Below are the code and all the weights of a small trained network. Each question names an input and a target symbol and asks about switching units off, where a switched-off unit gives its printed mean instead of its output.

import numpy as np


def w(rows, s, z=0):
    codes = np.array(rows[::2]) - 128.0
    scale = np.full(codes.shape[1], s)
    scale[-1] = z or s
    return codes * scale


def norm(h):
    return h / np.sqrt((h * h).mean(-1, keepdims=True) + 1e-5)


def f(y):
    return np.maximum(y, 0)


def softmax(a):
    e = np.exp(a - a.max(-1, keepdims=True))
    return e / e.sum(-1, keepdims=True)


def log_softmax(a):
    a = a - a.max(-1, keepdims=True)
    return a - np.log(np.exp(a).sum(-1, keepdims=True))


def net(x, mask):
    ids = ['αβγδζθλμξπτφψω'.index(c) for c in x.split()]
    T = len(ids)
    res = E[ids] + P[:T]
    u = 0
    for l in range(2):
        r = norm(res)
        for j in range(2):
            rows = slice(3 * j, 3 * j + 3)
            q, k, v = (r @ M[l][rows].T for M in (Q, K, V))
            z = softmax(np.where(np.tri(T) > 0, q @ k.T / 3**0.5, -1e9)) @ v
            o = O[l][rows]
            res = res + np.where(mask[u + j], z, o[:, -1]) @ o[:, :-1]
        u += 2
        y = f(norm(res) @ A[l][:, :-1].T + A[l][:, -1])
        res = res + np.where(mask[u : u + 16], y, B[l][:, -1]) @ B[l][:, :-1]
        u += 16
    return log_softmax(norm(res)[-1] @ U[:, :-1].T + U[:, -1])


Q, K, V, O, A, B = {}, {}, {}, {}, {}, {}
E = w([
[130,146,177,95,111,142,92,172],'α',
[111,125,124,88,122,123,74,149],'β',
[109,157,132,105,141,153,87,160],'γ',
[152,163,155,91,120,126,76,134],'δ',
[100,112,94,161,144,100,107,6],'ζ',
[113,172,101,126,141,106,141,72],'θ',
[149,186,129,68,114,147,114,180],'λ',
[110,150,59,77,126,115,138,90],'μ',
[136,195,119,75,103,139,174,156],'ξ',
[85,171,96,105,142,136,127,149],'π',
[67,131,121,117,153,169,125,138],'τ',
[139,211,176,121,151,123,129,109],'φ',
[109,103,171,42,140,167,117,132],'ψ',
[86,179,158,156,102,166,203,85],'ω',
],0.024)
P = w([
[84,221,164,28,80,72,1,55],'0',
[206,178,58,190,94,162,50,126],'1',
[54,229,132,2,106,155,46,57],'2',
[218,132,65,129,119,176,94,137],'3',
[81,181,175,1,118,146,101,83],'4',
[211,90,79,116,153,149,122,147],'5',
[6,152,169,62,135,139,93,109],'6',
[236,81,92,107,204,113,147,167],'7',
[55,242,136,31,130,117,62,142],'8',
],0.013)
Q[0] = w([
[91,127,150,216,145,111,151,159],'L0H0',
[132,58,174,164,104,86,147,138],'L0H0',
[192,80,74,245,93,141,145,181],'L0H0',
[60,189,168,69,155,122,104,100],'L0H1',
[193,139,100,153,134,191,109,151],'L0H1',
[206,117,93,117,149,161,156,100],'L0H1',
],0.012)
K[0] = w([
[140,138,126,142,100,102,93,126],'L0H0',
[129,113,98,103,65,108,85,110],'L0H0',
[46,216,141,106,66,177,77,84],'L0H0',
[194,114,85,107,248,119,148,171],'L0H1',
[86,177,163,138,98,159,151,117],'L0H1',
[114,113,143,170,91,185,174,121],'L0H1',
],0.014)
V[0] = w([
[133,102,52,86,69,104,101,181],'L0H0',
[156,208,124,123,107,123,203,120],'L0H0',
[141,102,251,188,127,188,117,188],'L0H0',
[172,165,118,104,145,144,78,88],'L0H1',
[77,139,107,122,124,131,169,133],'L0H1',
[205,128,97,96,103,58,117,88],'L0H1',
],0.016)
O[0] = w([
[215,216,76,169,42,147,33,107,143],'L0H0',
[71,36,148,243,148,144,106,182,205],'L0H0',
[165,60,189,104,133,54,167,38,45],'L0H0',
[102,154,93,150,133,4,188,199,250],'L0H1',
[159,102,128,146,153,187,152,187,123],'L0H1',
[113,78,107,97,36,81,81,163,157],'L0H1',
],0.012,0.013)
A[0] = w([
[84,118,156,35,69,127,227,55,104],'L0N0',
[184,46,64,193,140,89,212,132,253],'L0N1',
[210,147,30,153,152,101,113,164,131],'L0N2',
[34,132,185,75,152,125,178,162,176],'L0N3',
[243,149,122,139,208,104,137,167,144],'L0N4',
[200,62,148,180,139,142,119,177,91],'L0N5',
[73,102,89,142,69,131,97,64,67],'L0N6',
[113,197,156,68,129,180,89,38,126],'L0N7',
[46,85,146,114,62,173,124,167,88],'L0N8',
[62,81,202,132,116,56,128,117,149],'L0N9',
[119,93,61,172,176,199,165,135,109],'L0N10',
[123,158,177,132,135,93,65,163,16],'L0N11',
[194,88,103,176,112,147,142,170,103],'L0N12',
[157,67,122,121,174,49,83,158,56],'L0N13',
[185,53,181,182,62,246,200,129,74],'L0N14',
[111,90,159,128,150,153,123,141,146],'L0N15',
],0.012,0.0047)
B[0] = w([
[200,125,156,101,140,101,13,197,157],'L0N0',
[188,177,108,232,54,174,131,178,229],'L0N1',
[132,148,194,138,49,164,179,132,254],'L0N2',
[144,147,69,39,129,60,144,152,245],'L0N3',
[122,109,185,89,69,58,212,164,192],'L0N4',
[135,129,113,176,103,143,52,166,180],'L0N5',
[114,228,137,173,127,71,126,160,155],'L0N6',
[176,160,87,144,226,232,143,137,170],'L0N7',
[104,166,80,199,222,64,114,146,204],'L0N8',
[133,93,142,28,94,184,105,108,208],'L0N9',
[137,195,109,147,81,78,134,96,229],'L0N10',
[78,159,73,199,164,91,171,146,169],'L0N11',
[178,189,57,80,51,183,86,122,181],'L0N12',
[143,153,135,171,148,194,196,171,162],'L0N13',
[144,112,56,146,220,187,91,97,174],'L0N14',
[129,131,97,103,94,91,144,75,179],'L0N15',
],0.011,0.0081)
Q[1] = w([
[243,171,74,146,63,238,97,73],'L1H0',
[101,201,141,127,52,38,201,187],'L1H0',
[152,224,48,112,94,40,169,173],'L1H0',
[118,140,24,99,98,41,184,101],'L1H1',
[103,181,77,115,152,43,112,213],'L1H1',
[255,60,227,123,188,143,107,21],'L1H1',
],0.0089)
K[1] = w([
[105,160,141,47,110,129,24,184],'L1H0',
[255,100,71,144,173,165,181,168],'L1H0',
[202,61,179,121,137,208,211,187],'L1H0',
[227,106,121,94,95,153,206,171],'L1H1',
[150,130,28,184,95,154,208,143],'L1H1',
[102,98,206,102,225,113,52,142],'L1H1',
],0.0094)
V[1] = w([
[145,52,220,126,129,164,119,170],'L1H0',
[2,205,153,206,129,213,176,45],'L1H0',
[98,174,80,128,119,254,98,123],'L1H0',
[146,155,79,60,147,139,195,226],'L1H1',
[106,54,111,5,171,138,140,126],'L1H1',
[84,147,167,113,124,68,72,185],'L1H1',
],0.0084)
O[1] = w([
[114,152,90,102,71,69,55,163,64],'L1H0',
[64,120,128,55,119,185,214,101,124],'L1H0',
[136,154,191,129,77,164,146,77,166],'L1H0',
[164,78,248,151,157,150,163,139,206],'L1H1',
[165,149,111,117,50,156,126,169,4],'L1H1',
[134,70,80,138,130,113,98,76,144],'L1H1',
],0.013,0.014)
A[1] = w([
[167,78,40,81,70,85,60,43,29],'L1N0',
[78,192,81,230,142,219,46,112,157],'L1N1',
[245,9,97,225,196,181,125,131,206],'L1N2',
[200,125,144,74,135,215,175,64,150],'L1N3',
[105,68,117,61,81,81,70,51,144],'L1N4',
[183,86,82,191,61,162,134,76,62],'L1N5',
[143,162,115,209,164,228,153,115,217],'L1N6',
[101,168,131,93,102,127,109,188,67],'L1N7',
[183,68,147,147,118,74,100,86,49],'L1N8',
[139,119,157,129,34,70,93,123,83],'L1N9',
[56,52,127,56,150,88,209,120,70],'L1N10',
[119,43,135,62,87,159,117,154,57],'L1N11',
[128,55,107,68,140,75,109,61,3],'L1N12',
[47,161,118,57,36,80,49,110,45],'L1N13',
[134,229,104,179,159,85,171,174,100],'L1N14',
[78,14,168,174,127,162,174,126,33],'L1N15',
],0.012,0.0049)
B[1] = w([
[208,222,201,102,160,217,197,149,134],'L1N0',
[245,88,209,123,120,180,141,111,226],'L1N1',
[169,193,41,157,211,204,178,158,185],'L1N2',
[151,77,61,155,216,124,218,179,151],'L1N3',
[182,83,88,200,36,87,167,222,139],'L1N4',
[32,203,67,120,138,95,136,227,143],'L1N5',
[190,135,135,46,126,110,129,184,228],'L1N6',
[134,131,134,162,220,159,85,67,156],'L1N7',
[213,82,169,106,122,171,149,144,133],'L1N8',
[175,115,23,137,68,78,193,114,153],'L1N9',
[121,128,225,47,61,144,127,111,164],'L1N10',
[178,173,133,83,152,178,160,67,131],'L1N11',
[220,85,102,137,159,65,156,218,131],'L1N12',
[88,156,40,170,61,171,190,105,160],'L1N13',
[75,108,159,112,165,105,81,77,249],'L1N14',
[187,232,111,55,133,146,175,154,149],'L1N15',
],0.012,0.016)
U = w([
[49,140,96,214,177,123,156,221,3],'α',
[162,101,23,130,214,193,169,68,234],'β',
[170,154,191,92,103,189,73,104,111],'γ',
[171,206,88,69,62,185,91,65,141],'δ',
[123,84,221,209,157,140,89,133,71],'ζ',
[146,173,159,107,194,92,101,46,64],'θ',
[122,174,156,195,114,94,112,95,82],'λ',
[121,150,35,126,54,101,144,153,153],'μ',
[122,139,85,132,47,228,82,173,178],'ξ',
[245,82,120,105,113,67,135,105,88],'π',
[137,61,120,122,126,56,109,153,183],'τ',
[178,149,97,73,158,90,30,114,102],'φ',
[63,196,74,108,159,153,115,91,156],'ψ',
[106,108,169,103,79,166,220,103,178],'ω',
],0.011,0.0056)

Each question gives the input, a string of symbols that net reads in full, and the target symbol t.
The units are the heads (3 rows each of Q, K, V and O) and the neurons (one row each of A and B). Each row of codes is followed by its name. A weight is (code - 128) times the scale printed after its matrix; where a second scale follows, it is the last column's (O, A, B and U).
mask holds one flag per unit, layer by layer, with each layer's heads first. A switched-off unit (its flag False) gives its mean, the last column of its rows in O or B, instead of its output. The means were averaged over made-up inputs and are rounded, as every weight is.
A unit's drop is (log p(t) with every unit on - log p(t) with that unit switched off) / (log p(t) with every unit on - log p(t) with every unit switched off).
The circuit of an input: a set's keep is (log p(t) with only the set's units on - log p(t) with every unit switched off) / (log p(t) with every unit on - log p(t) with every unit switched off). Starting from the 12 units with the biggest drops (on a tie, the unit counted first), units are removed one at a time, each time the one whose removal leaves the highest keep (on an exact tie, the one counted first), for as long as the keep stays at least 0.8.
circuit, biggest first: the units of the circuit, biggest drop first
unit that matters most: the unit with the biggest drop
top k neurons: the k neurons with the biggest drops, biggest first
heads that matter: for each layer, one digit per head in row order, 1 if its drop is at least 0.15 and else 0, layers parted by /
input θ ψ ψ, target φ: circuit, biggest first => L0H0; L1H0; L0N0
input ψ δ τ θ ψ ψ, target π: heads that matter => 10 / 10
input π ω ω φ δ ξ γ, target ζ: heads that matter => 10 / 00
input φ ψ ξ δ φ α, target α: heads that matter => 00 / 10
input π ξ θ, target ζ: heads that matter => 10 / 00
input δ φ ξ μ ξ μ, target ξ: circuit, biggest first => L0H0
input ζ τ ω, target β: circuit, biggest first => L0H0; L1N3; L0N7
input α π ξ ω β δ δ ω δ, target ω: top 3 neurons => L0N9; L1N10; L0N5
input δ τ δ ω β τ θ, target β: heads that matter => 11 / 00
input φ ψ γ, target φ: circuit, biggest first => L0H0; L1H0; L0N0; L1N1
input θ ω θ λ ξ θ ω, target α: heads that matter => 11 / 00
input γ δ τ δ β, target μ: circuit, biggest first => L0H1; L1N13
input τ α λ α ω α, target β: circuit, biggest first => L0H1; L1N2
input β α ψ ψ, target π: circuit, biggest first => L0H0; L1H0
input ω τ δ, target β: heads that matter => 10 / 00
input θ δ ω δ, target β: circuit, biggest first => L1N2; L0H1
input φ π ξ α δ, target π: heads that matter => 10 / 00
input μ ξ φ τ ξ φ, target α: circuit, biggest first => L0H0; L1N1
input δ δ μ δ ω α ω, target π: circuit, biggest first => L0H0; L0N0
input δ ω θ ζ θ τ ψ, target β: unit that matters most => L0H1
input γ λ α δ ω τ π μ β, target ξ: circuit, biggest first => L0H0
input τ θ π φ ξ φ, target α: heads that matter => 00 / 10
input θ ω γ, target ω: heads that matter => 10 / 10
input β θ ξ β β δ β λ φ, target λ: heads that matter => 11 / 00
input ω τ θ δ τ φ δ, target τ: heads that matter => 10 / 10
input τ δ δ ζ α γ ξ, target θ: heads that matter => 10 / 00
input ω ζ θ δ ψ δ τ θ ζ, target α: circuit, biggest first => L0H0
input β λ β θ ω β τ ω μ, target ω: circuit, biggest first => L0H0; L1N10
input γ δ ψ ψ ω ψ ξ, target φ: heads that matter => 10 / 10
input ω θ ω φ ψ δ ζ, target μ: heads that matter => 01 / 00
